(in the rows, 128 means zero)
Rows with their classes
[134 122 132 105 119 108 124 125 130 155 129 162 122 126 127 134 114 138
  41 130 141 121 126 138 141]	SB
[154  99 139 142 128 118 136 135 120 113 112 151 116 168 137 133 122 135
 100 129 113 118 114 132 159]	SB
[128 109 144 128 130 127 117 121 130 106 124 140 125 124 135 128 129 142
  51 139 125 117 119 139 162]	SB
[128 134 118 121 123 125 134 131 122 114 130 128 130 121 136 136 158 119
  49 124 126 126 135 129 101]	MZ
[115 132 134 119 148 126 122 128 116 126 129 111 129 134 132 130 158 122
  60 134 121 120 127 128 113]	MZ
[125 138 135  90 131 114 121 127 137 158 133 141 120 137 125 131 124 142
  94 120 117 142 142 134  95]	SB
[119 136 133 123 124 134 138 129 133 119 134 113 139 124 130 129 162 125
  72 127 128 117 116 126 114]	MZ
[115 132 134 116 134 127 129 125 134 142 128 102 129 120 134 121 154 117
  59 138 118 129 121 127 127]	MZ
[121 123 126 120 137 120 131 125 134  41 118 132 120 132 126 133 146 137
  60 131 124 134 135 130 155]	SB
[140 132 134 109 134 128 125 131 147  85 111 138 128 125 129 130 123 129
  76 139 132 136 140 122 171]	SB
[133 137 138 109 117 120 121 123 139 144 126 141 121 123 130 129  99 125
 121 130 124 139 138 141 135]	SB
[130 144 138 126 110 125 129 123 134 146 130 136 140 123 127 121 123 118
  74 133 132 135 127 136 106]	SB
[123 131 138 119 130 132 123 132 123 143 128 120 122 130 131 130 141 119
  81 135 122 130 119 124 129]	MZ
[125 130 127 124 131 132 130 127 125 128 136 123 126 132 117 137 167 129
  55 135 115 128 133 126 118]	MZ
[123 138 131 108 128 121 126 128 124 144 134 115 118 131 135 126 148 117
  62 138 118 131 127 130 116]	MZ
[152 121 133 128 111 124 121 118 117 153 124 144 124 119 136 130 114 123
  80 147 139 126 129 132 128]	SB
[118 131 129 113 144 127 130 136 121 154 137 110 137 121 134 122 148 123
  90 132 110 136 126 125 106]	MZ
[128 130 133 127 129 121 127 123 136 102 128 141 120 124 129 129 124 128
 105 128 137 132 132 124 129]	SB
[128 147 132 105 127 119 132 119 162 135 134 146 121 118 127 128 125 132
  38 143 141 145 128 132 133]	SB
[113 132 134 108 118 120 129 126 132 116 129 141 122 121 132 133 152 134
   4 136 138 128 127 135 131]	SB
[ 95 136 128 121 134 127 130 129 127 119 128 121 134 134 133 131 146 127
  79 123 123 133 127 127 115]	MZ
[116 141 131 116 137 129 131 132 108 127 137 108 117 124 130 133 168 113
  49 135 126 157 135 118  99]	MZ
[142 121 140 124 116 120 122 128 123 159 129 147 127 132 124 131 136 126
  68 131 119 134 127 140 121]	SB
[116 137 132 126 118 123 130 123 133  95 118 126 131 125 134 125 130 127
  32 135 134 150 131 136 162]	SB
[123 137 134 122 130 122 140 124 119 135 131 123 132 127 131 135 158 124
  51 133 119 129 126 127 127]	MZ
[142 118 136 125 123 129 122 131 139 105 123 147 109 127 132 123  90 123
 148 140 137 143 138 136 146]	SB
[120 132 132 119 126 124 124 130 109 156 132 105 128 123 131 131 166 117
  70 156 118 123 124 132 111]	MZ
[120 137 134 120 109 125 112 127 109 133 131 118 125 127 127 141 167 118
  34 132 116 122 131 127 107]	MZ
[115 129 130 113 130 120 130 123 121 107 124 115 136 126 127 126 155 125
  59 133 128 131 127 128 129]	MZ
[130 139 143 116 114 116 137 130 144  86 123 139 134 121 132 136 150 138
   4 138 142 137 119 139 166]	SB
[125 158 142 118 129 127 130 132 124 133 127 125 132 125 129 133 146 122
  52 143 122 130 128 138 127]	MZ
[119 129 129 112 136 118 143 126 116 131 132 115 137 131 128 129 141 127
  81 128 112 129 124 131 126]	MZ
[136 141 131 111 132 121 132 129 128 140 133 112 135 125 129 119 152 124
  74 134 114 127 117 131 129]	MZ
[133 120 129 109 126 125 128 135 141 139 123 147 115 133 132 132 124 139
  62 128 130 102 143 135 125]	SB
[126 153 134 123 120 128 125 132 116 131 129 128 136 128 130 128 140 120
  72 128 120 135 131 127  92]	MZ
[134 123 137 116 133 124 122 128 118 153 136 135 127 124 130 122 140 118
  98 129 111 122 127 140  95]	MZ
[134 133 136 141 126 144 138 129 147  93 137 137 123 118 128 136 155 121
  83 138 145 128 146 136  86]	SB
[128 145 130 101 129 122 128 126 148  97 130 136  90 130 134 129 122 142
  76 145 156 138 122 124 174]	SB

Rows, each with its class
[138 135 119 141 111 124 124 132 137 114 125 136 156 127 133 117 124 129
 127 141 125 149 148 129 121]	W
[139 152 128 153  93 117 124 126 120 139 132 112 145 134 124 115 124 141
 115 140 129 166 143 139 129]	W
[132 144 114 146 108 126 118 131 120 141 126 122 142 131 115 127 111 127
 120 144 111 158 137 119 118]	W
[149 144 121 152 120 124 122 149 133 124 133 132 134 122 120 116 116 108
 120 139 121 135 143 139 125]	W
[126 140 117 139 103 134 108 130 108 154 111 109 122 139 106 137 120 128
 114 152 113 157 129 135 126]	W
[129 152 114 141 109 140 129 129 135 132 130 131 152 132 128 127 138 131
  70 139 135 160 150 126 116]	W
[135 134 112 144 117 117 120 147 136 122 132 139 138 128 111 120 123 130
 124 132 133 154 140 121 121]	W
[129 144 148 146 106 130 110 127 103 139 100 105 112 136 133 126 131 134
 110 145 125 135 116 138 119]	M
[138 148 137 152 105 115 127 135 129 127 131 116 143 128 135 116 112 126
 121 154 115 150 140 130 131]	W
[131 157 117 145 127 118 133 148 137 110 150 149 144 117 137 106 123 129
 125 123 144 148 150 125 122]	W
[140 149 121 154 108 130 119 130 108 143 131 115 145 137 119 117 117 131
 115 128 114 155 147 129 128]	W
[130 140 125 155 118 120 131 137 118 127 131 130 136 111 129 122 126 114
 116 137 120 141 143 138 122]	W
[134 153 119 145 106 134 126 133 131 128 117 120 140 128 133 125 123 128
 106 132 120 147 137 127 124]	W
[124 138 122 143 107 119 134 141 147 107 120 147 148 128 110 111 124 138
 124 127 137 150 143 133 115]	W
[138 145 124 130  99 112 115 123 111 147 120 107 128 133 119 129 119 134
 125 148 116 155 130 132 127]	W
[127 136 104 145 118 130 133 124 139 119 130 150 161 114 109 129 129 128
 139 124 135 151 145 124 121]	W
[138 148 131 146 106 112 101 111 134 140 128 111 126 124 141 152 133 119
 124 125 142 128 125 136 130]	M
[147 141 125 157 109 119 122 138 128 125 125 132 144 128 123 119 116 118
 121 135 127 161 149 131 123]	W
[141 149 136 141 111 133 111 119 106 140 120 112 128 130 132 136 135 130
 122 147 127 136 133 135 119]	W
[133 142 131 145 116 118 131 126 105 137 129 126 138 131 126 132 114 124
 107 141 105 156 153 138 134]	W
[143 178 128 145 101 146 108 126 115 151 116 111 142 129 133 137 117 123
 123 156 118 180 138 136 137]	W
[129 152 127 142  96 124 113 125 121 145 121 105 131 131 122 131 127 127
 131 133 147 148 134 127 137]	W
[126 136 132 143 116 117 124 127 130 143 131 116 138 146 112 127 132 133
 123 140 124 140 134 124 131]	W
[132 160 117 150  95 123 120 143 132 123 120 133 157 133 124 118 110 137
 127 136 131 163 149 126 128]	W
[130 149 113 152 114 118 111 138 136 136 119 122 140 132 154 130 122 128
 128 136 120 157 144 125 131]	W
[135 139 125 144 122 120 134 137 118 122 126 132 137 133 130 118 122 133
 117 133 127 155 140 128 125]	W
[127 133 115 131 118 140 121 131 129 136 127 122 153 142 123 130 124 133
 134 141 124 154 149 123 128]	W
[146 163 126 149 104 123 117 150  88 129 119 135 124 123 121 118 108 112
 106 144 126 162 145 138 125]	W
[144 149 121 148  98 133 128 130 114 133 117 125 134 128 130 118 117 135
 112 138 121 168 138 126 124]	W
[142 152 118 139 107 127 119 132 127 134 128 133 145 119 134 131 112 123
 129 152 126 156 140 132 128]	W
[136 141 126 144 113 119 131 130 139 126 128 119 143 122 138 132 129 129
 128 139 125 149 139 130 127]	W
[137 141 110 148 105 128 128 139 119 134 136 133 148 133 115 111 117 126
 114 144 117 171 151 126 116]	W
[120 139 116 134  93 127 121 130 138 135 123 130 138 135 120 129 121 144
 132 146 127 144 130 130 126]	W
[131 147 133 142  99 129 122 135 119 133 117 118 117 135 127 140 121 131
 116 133 132 148 121 130 128]	W
[145 144 114 155 113 138 124 127 115 137 128 128 160 125 137 132 120 131
 117 143 114 165 143 130 122]	W
[127 140 128 139 106 122 130 127 134 128 121 130 138 127 127 118 121 129
 124 126 130 151 141 136 126]	W
[124 151 131 141  98 127 114 123  99 149 118 102 140 137 133 124 127 139
 126 145 124 166 146 129 129]	W
[135 137 122 137 119 114 128 146 110 121 152 129 135 124 110 117 117 119
 125 135 119 148 133 125 123]	W
[135 148 129 148 105 124 133 130 133 131 128 118 149 133 130 119 143 135
 120 138 132 161 137 127 121]	W
[150 136 134 149 100  43 121 127 124 121 130 117 132 120 138 119 111 124
 113 141 132 147 139 135 109]	W
[146 142 124 153 101 128 111 124 140 146 118 122 138 131 127 133 116 127
 116 136 138 165 143 144 129]	W
[142 116 116 149 122 115 125 132 127 125 135 132 139 131 123 117 120 126
 112 132 127 137 135 135 103]	W
[139 142 127 150 120 125 123 125 120 136 126 122 143 132 133 136 117 123
 120 136 124 153 141 129 125]	W
[133 135 117 137 114 124 131 148 138 109 123 139 136 119 134 103 121 126
 133 133 140 149 134 132 119]	W

Rows, each with its class
[157 140 159 139 120 146 132 144 140 119  92 143 131 132 107 144 124 136
 109 109 124 117 141 139 133]	Z
[150 124 185 108 131 123 131 143 135 127 104 152 125 130 123 143 147 112
 113 120 111 103 136 140 128]	F
[151 122 173 145 138 116 132 134 143 142  95 139 122 120 115 140 142 154
 118 130 130 127 113 139 133]	A
[152 130 187 120 103 133 137 163  98 138 112 136 129 131 107 141 140 138
 124 122 117 113 133 138 134]	Z
[140 161 150 131 132 130 138 139 125 137 115 129 118 122  98 134 137 157
 116 132 111 108 118 138 125]	A
[157 138 167 149 112 119 134 152 160 132 148 149 101 116 108 150 136 136
 130 132 131  99 132 132 127]	F
[139 129 155 121 119 124 137 131 130 136  80 133 132 129 107 129 122 128
 114 125 123 110 144 140 127]	Z
[136 127 158 130 105 129 129 160 141 121 103 127 131 120  86 164 137 130
 120 126 124 108 150 112 136]	F
[148 126 146 123 121 106 135  59 126 126 119 140 120 111 126 151 132 118
 119 129 130 131 144 136 124]	F
[152 134 165 116 121 135 141 142 129 114 106 139 109 127 109 146 140 127
 108 104 115 127 139 144 147]	Z
[139 131 121 134 140 122 133 120 129 128 105 142 122 136 104 136 133 139
 118 123 122 132 118  91 131]	A
[143 105 160 112 110 124 140 135 144 133 109 151 118 112 107 144 137 116
 123 139 128 116 140 113 125]	F
[139 142 156 133 106 127 127 125 155 135 103 139 109 112 121 139 132 115
 113 114 124 118 143 137 130]	F
[138 130 155 128 141 123 140 135 132 133  78 120 116 124  95 137 144 156
 113 128 116 131  99 140 122]	A
[140 125 136 117 133 129 140 132 131 118 114 138 133 133 117 138 140 121
 109 107 128 135 157 135 127]	Z
[144 118 179 126 121 126 118 157 140 139 114 154 136 113 126 129 150 132
 138 103 133 103 131 146 131]	Z
[154 136 223 109 128 131 133 182 158 166  47 162 119 116  83 149 175 179
 109 139 101  81 109 163 108]	A
[137 118 169 120 129 130 133 147 126 127 110 144 126 125 130 141 133 122
 123 110 126 119 153 125 121]	F
[134 134 153 133 122 126 144 139 129 144  67 130 119 115 117 139 145 160
 113 140 115 128 109 146 122]	A
[134 124 152 124 137 118 129 136 128 142 102 160 130 109 151 135 145 164
 116 117 116 117 143 132 139]	A
[128 145 158 146 133 103 125 121 129 141 100 133 120 106 107 141 133 166
 114 159 120 123 104 124 116]	A
[122 133 141 127 124 118 138 143 119 141  87 138 131 141  99 139 135 156
 116 137 113 127 124 130 116]	A
[163 122 218 145 124 123 127 178 143 141 114 142 138 133  95 135 161 155
 132  97 119  87 124 148 144]	Z
[121 128 123 176 142 128 120 130 132 141  96 148 134 113  98 141 139 145
 139 164 113 111 111 143 120]	A
[137 141 137 142 154 135 119 164 132 128 116 126 133 131 102 137 132 140
 125 118 134 107 113 155 127]	Z
[131 120 125 153 137 132 126  99 125 156 106 135 139 105 111 142 128 142
 125 141 133 135 110 126 123]	A

Rows, each with its class
[125  76 137 173 136 121 119 152 153 121 148 124 130 140 131 121  95 142
 119 114 164 125 150 120 156]	B
[124 122 135 168 140 124 117 145 123 122 141 118 125 143 134 127 123 133
 129 120 174 134 112 138 191]	G
[125  70 131 172 144 118 118 146 131 123 142 129 125 134 128 129 108 137
 118 111 152 130 149 135 148]	L
[130  92 137 147 136 122 119 141 144 125 144 121 125 140 127 121 111 139
 123 119 166 125 148 110 153]	G
[124 125 133 144 129 125 123 147 146 123 132 120 126 139 130 121 112 132
 123 124 156 129 136 112 155]	G
[122  83 137 187 147 122 119 145 122 121 144 126 124 144 132 134 105 138
 125 116 160 130 126 147 172]	D
[124  97 132 175 149 122 118 141 115 123 142 126 122 138 129 132 121 136
 124 117 168 134 122 145 178]	D
[123  75 134 182 136 124 127 157 141 117 128 127 133 143 129 132  96 135
 116 124 132 121 152 137 128]	L
[123  51 136 186 149 120 117 148 126 122 147 129 125 135 127 134 111 139
 117 114 151 125 148 144 150]	L
[126  76 135 172 151 120 117 140 120 124 144 126 123 138 129 131 117 138
 123 117 166 131 136 140 169]	G
[128  74 131 167 152 119 117 140 120 126 140 128 119 134 131 131 115 140
 123 119 168 128 141 139 160]	B
[125 193 130 137 123 136 122 133 123 124 131 112 125 145 136 122 139 123
 139 123 168 136  78 128 199]	G
[125  92 130 146 148 119 115 133 121 128 150 126 120 133 128 122 125 140
 129 118 175 131 134 124 167]	G
[128  86 131 181 154 122 118 141  98 125 136 129 121 132 132 138 125 134
 126 122 160 132 117 158 175]	D
[125 102 140 139 130 122 120 148 161 123 145 121 127 143 131 113 106 139
 122 116 170 128 152  97 152]	B
[126  64 134 167 146 120 116 145 132 125 141 129 122 135 127 129 105 141
 122 118 158 127 152 131 148]	L
[125  90 134 158 149 120 114 138 122 125 148 122 122 138 132 125 121 139
 126 112 178 131 132 130 179]	G
[128  86 141 126 142 122 121 145 168 129 150 122 125 142 131 109  99 139
 117 118 170 128 168  89 139]	B
[122  88 132 188 146 123 121 147 124 121 136 123 125 138 134 135 111 136
 123 122 150 126 127 152 168]	D
[125  91 130 176 149 121 120 138 111 124 139 126 121 135 133 137 119 135
 123 122 154 131 122 152 167]	D
[124  93 134 171 151 115 116 142 124 123 140 123 124 140 130 128 116 139
 119 121 177 131 129 134 183]	D
[125  89 132 160 149 121 116 138 122 125 139 126 123 138 127 134 118 141
 120 118 167 130 135 134 165]	D
[126 151 135 164 138 131 116 137 113 120 144 118 121 148 140 127 143 133
 138 119 181 138  84 144 218]	G
[125 126 130 181 145 128 118 139 105 120 134 123 123 138 136 136 130 130
 131 122 161 134  97 160 192]	G
[125 107 128 180 145 126 120 144 111 122 129 123 125 135 132 138 120 134
 124 122 154 129 112 147 174]	D
[128  62 134 144 144 118 118 141 148 127 143 126 125 134 123 123 103 142
 119 120 163 124 167 112 138]	B
[135 146 137 153 129 129 119 144 138 120 139 118 123 146 136 122 123 134
 130 122 167 132 111 122 180]	G

Rows, each with its class
[127 127 133 131 130 139 114 117 124 136 124 128 134 131 135 127 132 137
 136 134 128 130 132 128 128]	<58>
[131 126 134 131 132 138 116 117 126 137 130 120 137 127 134 125 131 134
 136 133 126 129 133 124 130]	<58>
[145 133 133 131 111 106 141 116 142 123 146 127 156 120 136 135 128 119
 132 134 154 121 117 123 126]	<55>
[132 129 134 133 129 135 113 113 131 137 133 122 144 127 138 124 132 133
 135 137 132 127 127 125 130]	<58>
[142 130 131 132 117 118 128 112 139 132 143 124 156 122 141 132 130 126
 136 135 143 121 122 126 129]	<55>
